Below is a small trained network, with its code and all its weights. Each question gives an input and a class and asks what happens when units are switched off, that is, made to give their printed mean instead of their output.

import numpy as np


def w(rows, s, z=0):
    codes = np.array(rows[::2]) - 128.0
    scale = np.full(codes.shape[1], s)
    scale[-1] = z or s
    return codes * scale


def f(y):
    return np.maximum(y, 0)


def log_softmax(a):
    a = a - a.max(-1, keepdims=True)
    return a - np.log(np.exp(a).sum(-1, keepdims=True))


def net(x, mask):
    res = np.array(x, float).reshape(1, 4) / 4 @ E
    y = f(res @ A[0][:, :-1].T + A[0][:, -1])
    res = res + np.where(mask, y, B[0][:, -1]) @ B[0][:, :-1]
    return log_softmax(res[-1] @ U[:, :-1].T + U[:, -1])


A, B = {}, {}
E = w([
[66,125,254],'x0',
[131,142,131],'x1',
[137,157,133],'x2',
[240,35,199],'x3',
],0.0086)
A[0] = w([
[84,152,105,87],'n1',
[151,141,3,181],'n2',
[152,130,4,205],'n3',
[21,160,71,2],'n4',
[78,162,106,94],'n5',
[1,149,213,169],'n6',
[38,166,236,175],'n7',
[161,172,49,103],'n8',
[55,156,89,37],'n9',
],0.0093,0.00081)
B[0] = w([
[177,88,120,176],'n1',
[58,149,44,246],'n2',
[80,164,115,244],'n3',
[218,57,201,230],'n4',
[185,124,163,185],'n5',
[55,142,72,250],'n6',
[87,125,94,254],'n7',
[114,183,61,209],'n8',
[252,45,158,201],'n9',
],0.012,0.0067)
U = w([
[52,160,99,1],'0',
[249,116,156,255],'1',
],0.02,0.00045)

Each question gives the input, the list of numbers given to net, and the class t.
The units are the neurons (one row each of A and B). Each row of codes is followed by its name. A weight is (code - 128) times the scale printed after its matrix; where a second scale follows, it is the last column's (A, B and U).
mask holds one flag per neuron, in row order. A switched-off neuron (its flag False) gives its mean, the last column of its row in B, instead of its output. The means were averaged over made-up inputs and are rounded, as every weight is.
A unit's drop is (log p(t) with every unit on - log p(t) with that unit switched off) / (log p(t) with every unit on - log p(t) with every unit switched off).
The circuit of an input: a set's keep is (log p(t) with only the set's units on - log p(t) with every unit switched off) / (log p(t) with every unit on - log p(t) with every unit switched off). Starting from all 9 units, units are removed one at a time, each time the one whose removal leaves the highest keep (on an exact tie, the one counted first), for as long as the keep stays at least 0.8.
circuit, biggest first: the units of the circuit, biggest drop first
k most important neurons: the k neurons with the biggest drops, biggest first
drop of u: that unit's drop, to one decimal
input [-5,-4,5,-6], class 1: circuit, biggest first : n4
input [1,-1,0,-2], class 1: circuit, biggest first : n2; n3
input [2,-3,7,-3], class 1: circuit, biggest first : n2; n3
input [-5,6,1,5], class 0: 2 most important neurons : n4; n9
input [6,2,-8,-7], class 1: 4 most important neurons : n4; n9; n2; n5
input [-3,6,7,2], class 0: 2 most important neurons : n4; n9
input [8,5,-6,7], class 0: drop of n4 : 0.1
input [-1,5,2,-8], class 1: 2 most important neurons : n4; n9
input [7,3,1,5], class 0: drop of n8 : 0.0
input [5,8,6,-8], class 1: drop of n9 : 0.3
input [-3,-1,1,-7], class 1: 2 most important neurons : n4; n9
input [-4,-8,1,3], class 0: drop of n9 : 0.2
